Here is a tiny trained network, its code and every weight. The questions are about switching its units off for an input and a class, where a switched-off unit gives its printed mean instead of its output.

import numpy as np


def w(rows, s, z=0):
    codes = np.array(rows[::2]) - 128.0
    scale = np.full(codes.shape[1], s)
    scale[-1] = z or s
    return codes * scale


def f(y):
    return np.maximum(y, 0)


def log_softmax(a):
    a = a - a.max(-1, keepdims=True)
    return a - np.log(np.exp(a).sum(-1, keepdims=True))


def net(x, mask):
    res = np.array(x, float).reshape(1, 7) / 4 @ E
    y = f(res @ A[0][:, :-1].T + A[0][:, -1])
    res = res + np.where(mask, y, B[0][:, -1]) @ B[0][:, :-1]
    return log_softmax(res[-1] @ U[:, :-1].T + U[:, -1])


A, B = {}, {}
E = w([
[129,127,128,128,128,128],'x0',
[187,177,155,177,58,27],'x1',
[253,116,183,106,175,177],'x2',
[130,131,128,125,128,128],'x3',
[133,176,117,254,116,216],'x4',
[169,126,21,163,210,73],'x5',
[165,48,57,109,41,166],'x6',
],0.0057)
A[0] = w([
[133,159,125,243,120,208,46],'n1',
[141,101,92,120,92,150,127],'n2',
[193,154,163,186,76,50,77],'n3',
[94,126,217,125,76,174,15],'n4',
[131,132,126,166,129,157,5],'n5',
[250,136,180,120,161,183,103],'n6',
[83,129,113,146,110,117,62],'n7',
[116,128,155,148,155,119,40],'n8',
[138,118,93,150,167,113,75],'n9',
[61,137,96,149,102,119,84],'n10',
[135,99,142,35,138,70,44],'n11',
[157,128,27,158,211,100,63],'n12',
[96,105,119,116,168,178,58],'n13',
[98,106,116,114,190,179,61],'n14',
[91,128,172,106,88,150,99],'n15',
[92,192,194,140,214,103,46],'n16',
[64,148,104,141,115,105,80],'n17',
[106,127,142,109,123,161,105],'n18',
[175,85,56,110,45,161,73],'n19',
[102,109,117,124,170,169,114],'n20',
[63,147,96,144,89,118,83],'n21',
[83,132,119,143,119,116,77],'n22',
],0.013,0.0017)
B[0] = w([
[70,83,168,13,174,7,237],'n1',
[86,139,165,177,172,147,178],'n2',
[33,175,44,108,20,177,220],'n3',
[211,179,224,155,56,108,204],'n4',
[118,105,142,82,142,93,154],'n5',
[246,73,6,131,179,161,238],'n6',
[174,111,86,138,148,132,170],'n7',
[109,123,147,159,152,144,151],'n8',
[169,152,178,129,95,124,178],'n9',
[199,93,74,117,151,150,198],'n10',
[101,88,141,31,163,28,219],'n11',
[227,166,253,143,35,111,253],'n12',
[83,167,60,127,71,131,189],'n13',
[61,157,53,123,63,146,202],'n14',
[197,152,175,143,91,96,187],'n15',
[42,109,184,228,223,194,236],'n16',
[180,97,72,116,163,167,193],'n17',
[129,150,137,135,76,127,163],'n18',
[35,145,186,217,224,180,222],'n19',
[82,143,74,119,71,141,187],'n20',
[198,99,69,122,163,155,199],'n21',
[173,121,93,133,149,141,168],'n22',
],0.019,0.0073)
U = w([
[248,58,44,127,173,171,24],'0',
[214,191,251,157,35,102,211],'1',
[68,73,169,15,170,2,221],'2',
[42,131,188,232,215,192,140],'3',
[44,194,46,111,3,166,11],'4',
],0.007,0.0011)

Each question gives the input, the list of numbers given to net, and the class t.
The units are the neurons (one row each of A and B). Each row of codes is followed by its name. A weight is (code - 128) times the scale printed after its matrix; where a second scale follows, it is the last column's (A, B and U).
mask holds one flag per neuron, in row order. A switched-off neuron (its flag False) gives its mean, the last column of its row in B, instead of its output. The means were averaged over made-up inputs and are rounded, as every weight is.
A unit's drop is (log p(t) with every unit on - log p(t) with that unit switched off) / (log p(t) with every unit on - log p(t) with every unit switched off).
The circuit of an input: a set's keep is (log p(t) with only the set's units on - log p(t) with every unit switched off) / (log p(t) with every unit on - log p(t) with every unit switched off). Starting from the 12 units with the biggest drops (on a tie, the unit counted first), units are removed one at a time, each time the one whose removal leaves the highest keep (on an exact tie, the one counted first), for as long as the keep stays at least 0.8.
units of the circuit, in order: the units of the circuit, biggest drop first
most important unit: the unit with the biggest drop
k most important neurons: the k neurons with the biggest drops, biggest first
drop of u: that unit's drop, to one decimal
input [4,-4,5,7,6,6,3], class 1: units of the circuit, in order	n12
input [-5,5,4,3,-6,5,-1], class 2: 4 most important neurons	n11, n4, n15, n14
input [3,-5,-8,-3,-1,-6,7], class 0: 4 most important neurons	n21, n10, n16, n12
input [-4,7,-2,-3,-5,-1,-2], class 4: 2 most important neurons	n3, n1
input [-2,-5,-6,-5,2,-5,7], class 3: 3 most important neurons	n19, n6, n2
input [-2,5,-3,7,-4,6,-7], class 3: 2 most important neurons	n16, n4
input [-6,-3,-5,5,-1,6,-2], class 1: 2 most important neurons	n12, n6
input [-6,5,-6,2,4,-6,-1], class 0: 4 most important neurons	n12, n21, n10, n17
input [-8,5,5,0,-1,8,8], class 1: 3 most important neurons	n12, n16, n9
input [-6,-6,-3,7,-5,0,2], class 4: 2 most important neurons	n1, n14
input [5,8,-3,-1,6,-6,-3], class 4: 3 most important neurons	n3, n12, n11
input [-4,2,-4,8,3,0,5], class 3: 4 most important neurons	n19, n6, n2, n11
input [-8,2,-3,-5,-3,-3,1], class 0: units of the circuit, in order	n12, n1
input [1,-3,6,6,8,0,-4], class 2: most important unit	n1
input [-3,2,-3,-3,-3,-3,-3], class 0: drop of n17	0.3
input [3,-2,-3,2,0,-5,8], class 3: drop of n19	1.5
input [2,-1,-3,8,4,6,5], class 1: drop of n19	0.0
